Below is a small trained network, with its code and all its weights. Each question gives an input and a target symbol and asks what happens when units are switched off, that is, made to give their printed mean instead of their output.

import numpy as np


def w(rows, s, z=0):
    codes = np.array(rows[::2]) - 128.0
    scale = np.full(codes.shape[1], s)
    scale[-1] = z or s
    return codes * scale


def f(y):
    return y / 2 * (1 + np.tanh(0.7978845608 * (y + 0.044715 * y**3)))


def softmax(a):
    e = np.exp(a - a.max(-1, keepdims=True))
    return e / e.sum(-1, keepdims=True)


def log_softmax(a):
    a = a - a.max(-1, keepdims=True)
    return a - np.log(np.exp(a).sum(-1, keepdims=True))


def net(x, mask):
    ids = ['ΓΔΘΛΩαβεμξπτ'.index(c) for c in x.split()]
    T = len(ids)
    res = E[ids] + P[:T]
    r = res
    for j in range(2):
        rows = slice(3 * j, 3 * j + 3)
        q, k, v = (r @ M[0][rows].T for M in (Q, K, V))
        z = softmax(np.where(np.tri(T) > 0, q @ k.T / 3**0.5, -1e9)) @ v
        o = O[0][rows]
        res = res + np.where(mask[j], z, o[:, -1]) @ o[:, :-1]
    y = f(res @ A[0][:, :-1].T + A[0][:, -1])
    res = res + np.where(mask[2:6], y, B[0][:, -1]) @ B[0][:, :-1]
    return log_softmax(res[-1] @ U[:, :-1].T + U[:, -1])


Q, K, V, O, A, B = {}, {}, {}, {}, {}, {}
E = w([
[74,245,147,148,96],'Γ',
[62,166,122,125,105],'Δ',
[211,131,105,127,141],'Θ',
[118,193,150,170,106],'Λ',
[234,140,143,180,128],'Ω',
[123,76,68,107,8],'α',
[141,209,71,78,75],'β',
[142,136,204,56,195],'ε',
[170,174,58,213,27],'μ',
[57,120,173,82,52],'ξ',
[65,83,181,161,125],'π',
[46,68,177,43,139],'τ',
],0.015)
P = w([
[127,156,157,85,10],'0',
[113,94,86,121,134],'1',
[211,160,186,137,100],'2',
[128,94,87,129,146],'3',
[251,180,197,154,135],'4',
[127,103,80,130,139],'5',
],0.011)
Q[0] = w([
[198,88,196,101,121],'head 0',
[139,134,99,216,125],'head 0',
[107,55,115,139,52],'head 0',
[94,142,252,83,136],'head 1',
[58,184,202,185,79],'head 1',
[120,84,146,209,146],'head 1',
],0.028)
K[0] = w([
[194,38,188,84,75],'head 0',
[93,171,139,211,61],'head 0',
[69,21,74,175,103],'head 0',
[52,157,250,124,171],'head 1',
[36,216,123,208,97],'head 1',
[162,52,177,226,121],'head 1',
],0.023)
V[0] = w([
[164,71,140,94,106],'head 0',
[79,189,64,132,151],'head 0',
[75,194,116,102,78],'head 0',
[146,109,66,102,94],'head 1',
[119,95,2,92,105],'head 1',
[57,67,124,116,101],'head 1',
],0.007)
O[0] = w([
[178,175,57,132,110,134],'head 0',
[40,21,254,105,166,120],'head 0',
[150,54,217,106,201,253],'head 0',
[111,81,204,141,214,223],'head 1',
[155,96,209,161,235,202],'head 1',
[242,210,16,180,128,63],'head 1',
],0.0056,0.0036)
A[0] = w([
[86,85,56,130,213,126],'neuron 0',
[136,31,112,221,140,3],'neuron 1',
[33,113,119,239,131,192],'neuron 2',
[46,210,103,42,251,161],'neuron 3',
],0.015,0.0039)
B[0] = w([
[126,17,68,50,144,191],'neuron 0',
[159,203,79,199,100,252],'neuron 1',
[84,142,148,34,165,251],'neuron 2',
[96,149,135,250,72,208],'neuron 3',
],0.021,0.0042)
U = w([
[102,139,120,82,108,87],'Γ',
[106,100,170,176,131,94],'Δ',
[102,103,119,120,58,54],'Θ',
[149,97,145,140,201,187],'Λ',
[153,125,192,64,2,232],'Ω',
[97,152,130,152,58,1],'α',
[122,136,83,119,62,9],'β',
[91,148,178,142,124,70],'ε',
[187,153,205,162,155,163],'μ',
[114,129,186,137,183,159],'ξ',
[80,109,144,131,134,119],'π',
[101,204,112,130,130,62],'τ',
],0.0098,0.0062)

Each question gives the input, a string of symbols that net reads in full, and the target symbol t.
The units are the heads (3 rows each of Q, K, V and O) and the neurons (one row each of A and B). Each row of codes is followed by its name. A weight is (code - 128) times the scale printed after its matrix; where a second scale follows, it is the last column's (O, A, B and U).
mask holds one flag per unit, heads first, then neurons. A switched-off unit (its flag False) gives its mean, the last column of its rows in O or B, instead of its output. The means were averaged over made-up inputs and are rounded, as every weight is.
A unit's drop is (log p(t) with every unit on - log p(t) with that unit switched off) / (log p(t) with every unit on - log p(t) with every unit switched off).
The circuit of an input: a set's keep is (log p(t) with only the set's units on - log p(t) with every unit switched off) / (log p(t) with every unit on - log p(t) with every unit switched off). Starting from all 6 units, units are removed one at a time, each time the one whose removal leaves the highest keep (on an exact tie, the one counted first), for as long as the keep stays at least 0.8.
units of the circuit, in order: the units of the circuit, biggest drop first
unit that matters most: the unit with the biggest drop
top k neurons: the k neurons with the biggest drops, biggest first
which heads matter: for each layer, one digit per head in row order, 1 if its drop is at least 0.15 and else 0, layers parted by /
drop when u is switched off: that unit's drop, to one decimal
input Θ μ μ, target μ: unit that matters most -> head 1
input α π α, target μ: units of the circuit, in order -> head 1; neuron 0
input μ μ μ β Δ α, target β: which heads matter -> 01
input β Γ μ Θ μ Δ, target π: which heads matter -> 10
input μ Γ μ, target μ: which heads matter -> 11
input π μ Θ, target Ω: units of the circuit, in order -> head 1; neuron 1
input ε β Θ μ ξ Λ, target ξ: which heads matter -> 00
input Θ Δ π β, target Δ: units of the circuit, in order -> neuron 3; head 1; head 0
input Δ Λ β Θ μ Δ, target π: units of the circuit, in order -> neuron 2; neuron 3; neuron 0; head 0
input α μ ξ μ Λ μ, target τ: top 3 neurons -> neuron 1; neuron 2; neuron 0
input μ β β, target μ: top 2 neurons -> neuron 0; neuron 2
input α Γ ε Λ α, target μ: top 2 neurons -> neuron 0; neuron 2
input α τ β π, target Γ: drop when head 1 is switched off -> -0.1
input Ω β Θ Θ π, target Ω: units of the circuit, in order -> head 1
input Λ β ε, target Ω: drop when neuron 3 is switched off -> 0.0
input μ β μ μ, target τ: drop when neuron 1 is switched off -> 1.1
